Here is a tiny trained network, its code and every weight. The questions are about switching its units off for an input and a target symbol, where a switched-off unit gives its printed mean instead of its output.

import numpy as np


def w(rows, s, z=0):
    codes = np.array(rows[::2]) - 128.0
    scale = np.full(codes.shape[1], s)
    scale[-1] = z or s
    return codes * scale


def softmax(a):
    e = np.exp(a - a.max(-1, keepdims=True))
    return e / e.sum(-1, keepdims=True)


def log_softmax(a):
    a = a - a.max(-1, keepdims=True)
    return a - np.log(np.exp(a).sum(-1, keepdims=True))


def net(x, mask):
    ids = ['ΓΩβδσφψ'.index(c) for c in x.split()]
    T = len(ids)
    res = E[ids] + P[:T]
    u = 0
    for l in range(2):
        r = res
        for j in range(3):
            rows = slice(3 * j, 3 * j + 3)
            q, k, v = (r @ M[l][rows].T for M in (Q, K, V))
            z = softmax(np.where(np.tri(T) > 0, q @ k.T / 3**0.5, -1e9)) @ v
            o = O[l][rows]
            res = res + np.where(mask[u + j], z, o[:, -1]) @ o[:, :-1]
        u += 3
    return log_softmax(res[-1] @ U[:, :-1].T + U[:, -1])


Q, K, V, O = {}, {}, {}, {}
E = w([
[101,159,139,137,250,94,147],'Γ',
[145,149,180,77,119,54,136],'Ω',
[51,133,213,165,231,118,113],'β',
[207,203,113,154,176,214,73],'δ',
[156,157,196,81,113,150,53],'σ',
[43,189,107,151,29,195,109],'φ',
[167,169,187,248,100,62,208],'ψ',
],0.02)
P = w([
[152,110,149,116,160,227,179],'0',
[112,126,143,129,166,175,140],'1',
[106,155,164,145,146,132,130],'2',
[87,184,172,143,129,113,100],'3',
[76,211,180,151,108,90,75],'4',
[62,223,172,159,104,84,51],'5',
[54,254,171,168,87,79,39],'6',
],0.0079)
Q[0] = w([
[189,128,170,63,147,136,47],'0.h0',
[147,159,163,97,209,104,140],'0.h0',
[117,123,15,78,103,112,170],'0.h0',
[148,151,133,98,147,68,118],'0.h1',
[150,202,161,147,118,55,203],'0.h1',
[177,150,101,108,153,68,130],'0.h1',
[77,134,70,101,115,121,74],'0.h2',
[160,12,48,126,95,148,212],'0.h2',
[160,56,108,153,87,145,124],'0.h2',
],0.011)
K[0] = w([
[135,124,165,117,147,113,9],'0.h0',
[149,171,195,136,147,83,87],'0.h0',
[184,33,117,68,228,83,191],'0.h0',
[69,118,157,115,112,225,108],'0.h1',
[63,175,130,160,76,139,152],'0.h1',
[69,126,89,60,92,125,126],'0.h1',
[80,95,69,78,96,155,72],'0.h2',
[189,17,172,94,174,175,155],'0.h2',
[208,53,139,102,180,128,149],'0.h2',
],0.011)
V[0] = w([
[43,1,151,148,44,143,133],'0.h0',
[233,82,141,12,74,106,114],'0.h0',
[123,106,83,59,134,111,203],'0.h0',
[77,162,155,143,127,135,136],'0.h1',
[195,117,153,120,158,78,133],'0.h1',
[71,106,106,105,122,182,108],'0.h1',
[134,75,200,136,95,171,180],'0.h2',
[66,162,145,68,96,85,107],'0.h2',
[114,131,87,3,129,157,154],'0.h2',
],0.0092)
O[0] = w([
[133,246,185,205,103,41,45,46],'0.h0',
[173,196,181,104,160,107,146,11],'0.h0',
[19,139,130,130,110,122,162,2],'0.h0',
[155,103,125,154,154,119,153,205],'0.h1',
[153,234,116,61,156,82,52,108],'0.h1',
[86,69,166,226,180,176,96,104],'0.h1',
[84,140,2,48,197,62,53,148],'0.h2',
[164,122,105,226,126,230,170,158],'0.h2',
[92,119,200,119,141,170,156,13],'0.h2',
],0.0068,0.0093)
Q[1] = w([
[133,107,169,75,2,74,149],'1.h0',
[191,170,96,91,130,140,91],'1.h0',
[93,171,16,214,93,133,172],'1.h0',
[92,185,48,138,161,92,147],'1.h1',
[54,146,179,84,151,105,188],'1.h1',
[74,102,70,129,138,86,50],'1.h1',
[173,121,73,178,203,167,180],'1.h2',
[96,227,185,179,124,116,42],'1.h2',
[158,69,73,129,81,40,44],'1.h2',
],0.0079)
K[1] = w([
[142,69,172,109,171,44,168],'1.h0',
[164,176,79,170,80,172,95],'1.h0',
[56,180,34,190,111,89,185],'1.h0',
[233,86,195,156,163,98,118],'1.h1',
[85,107,178,71,149,141,164],'1.h1',
[101,158,2,120,166,84,203],'1.h1',
[79,193,140,153,21,163,71],'1.h2',
[81,173,160,89,139,89,120],'1.h2',
[146,163,83,156,71,26,179],'1.h2',
],0.0085)
V[1] = w([
[128,130,113,69,140,95,183],'1.h0',
[85,78,180,157,211,131,108],'1.h0',
[11,97,200,71,212,81,104],'1.h0',
[76,162,75,202,40,151,215],'1.h1',
[123,216,158,114,116,178,155],'1.h1',
[165,58,91,143,108,144,168],'1.h1',
[117,192,42,126,21,149,170],'1.h2',
[161,122,131,158,210,74,175],'1.h2',
[120,88,188,101,149,1,165],'1.h2',
],0.0075)
O[1] = w([
[112,129,124,168,198,254,151,113],'1.h0',
[152,153,72,139,118,121,150,76],'1.h0',
[152,159,79,192,160,192,140,12],'1.h0',
[118,213,116,135,150,179,178,153],'1.h1',
[100,180,172,133,146,190,118,100],'1.h1',
[108,153,114,130,143,92,159,159],'1.h1',
[128,194,53,117,51,98,177,176],'1.h2',
[119,162,117,141,115,235,159,143],'1.h2',
[112,136,124,178,200,85,130,87],'1.h2',
],0.0085,0.011)
U = w([
[118,2,118,74,93,107,166,10],'Γ',
[156,77,107,131,124,149,193,98],'Ω',
[182,74,170,109,152,68,97,57],'β',
[162,118,64,84,134,86,109,254],'δ',
[162,140,174,93,167,120,180,87],'σ',
[98,94,106,120,86,145,107,221],'φ',
[192,57,80,188,116,116,97,119],'ψ',
],0.0079,0.0023)

Each question gives the input, a string of symbols that net reads in full, and the target symbol t.
The units are the heads (3 rows each of Q, K, V and O). Each row of codes is followed by its name. A weight is (code - 128) times the scale printed after its matrix; where a second scale follows, it is the last column's (O and U).
mask holds one flag per head, layer by layer. A switched-off head (its flag False) gives its mean, the last column of its rows in O, instead of its output. The means were averaged over made-up inputs and are rounded, as every weight is.
A unit's drop is (log p(t) with every unit on - log p(t) with that unit switched off) / (log p(t) with every unit on - log p(t) with every unit switched off).
The circuit of an input: a set's keep is (log p(t) with only the set's units on - log p(t) with every unit switched off) / (log p(t) with every unit on - log p(t) with every unit switched off). Starting from all 6 units, units are removed one at a time, each time the one whose removal leaves the highest keep (on an exact tie, the one counted first), for as long as the keep stays at least 0.8.
circuit, biggest first: the units of the circuit, biggest drop first
most important unit: the unit with the biggest drop
which heads matter: for each layer, one digit per head in row order, 1 if its drop is at least 0.15 and else 0, layers parted by /
drop of u: that unit's drop, to one decimal
input δ Γ σ σ, target β: which heads matter => 100 / 011
input δ σ ψ δ ψ σ, target δ: circuit, biggest first => (0.h2; 1.h2; 0.h1)
input δ β ψ Ω, target δ: circuit, biggest first => (0.h2; 1.h2)
input ψ ψ φ β, target β: most important unit => 0.h0
input ψ Γ β Γ Γ Γ Γ, target Ω: which heads matter => 101 / 100
input ψ δ ψ σ σ σ Ω, target β: circuit, biggest first => (0.h0; 1.h1; 0.h2; 1.h2)
input Ω Ω β, target ψ: which heads matter => 100 / 100
input σ σ Γ β Ω δ, target Γ: circuit, biggest first => (0.h0; 1.h0; 1.h2)
input σ β δ φ σ, target σ: circuit, biggest first => (1.h1; 0.h2)
input ψ σ φ δ σ σ, target σ: circuit, biggest first => (1.h1; 0.h0)
input δ σ Γ, target β: circuit, biggest first => (1.h1; 1.h2; 0.h2)
input Γ Γ Γ, target Ω: circuit, biggest first => (1.h0; 0.h0)
input β Γ Ω Γ Ω Γ, target σ: which heads matter => 101 / 001
input Γ φ Ω Γ, target Γ: circuit, biggest first => (0.h1; 1.h2)
input ψ Γ σ Ω β Γ, target ψ: circuit, biggest first => (0.h2; 1.h0; 1.h1)
input σ ψ Ω, target δ: circuit, biggest first => (0.h2; 0.h1)
input ψ ψ Γ φ Γ, target Γ: circuit, biggest first => (1.h0; 0.h1)
input Γ Γ ψ Γ δ β, target Γ: which heads matter => 100 / 000
input Γ Γ Γ Γ Ω, target σ: circuit, biggest first => (0.h0; 0.h2; 1.h2)
input σ δ Γ, target β: which heads matter => 011 / 011
input ψ φ δ ψ, target ψ: which heads matter => 111 / 000
input ψ ψ ψ Γ φ Γ Ω, target φ: which heads matter => 111 / 011
input ψ δ σ, target δ: which heads matter => 011 / 001
input Γ β Γ σ β β Ω, target ψ: drop of 0.h2 => 0.3
input Γ β Ω, target ψ: drop of 1.h0 => 0.8
input Γ ψ β Γ Ω δ, target Γ: drop of 0.h0 => 0.7
input Γ φ β σ Γ φ Γ, target φ: drop of 0.h0 => 0.7
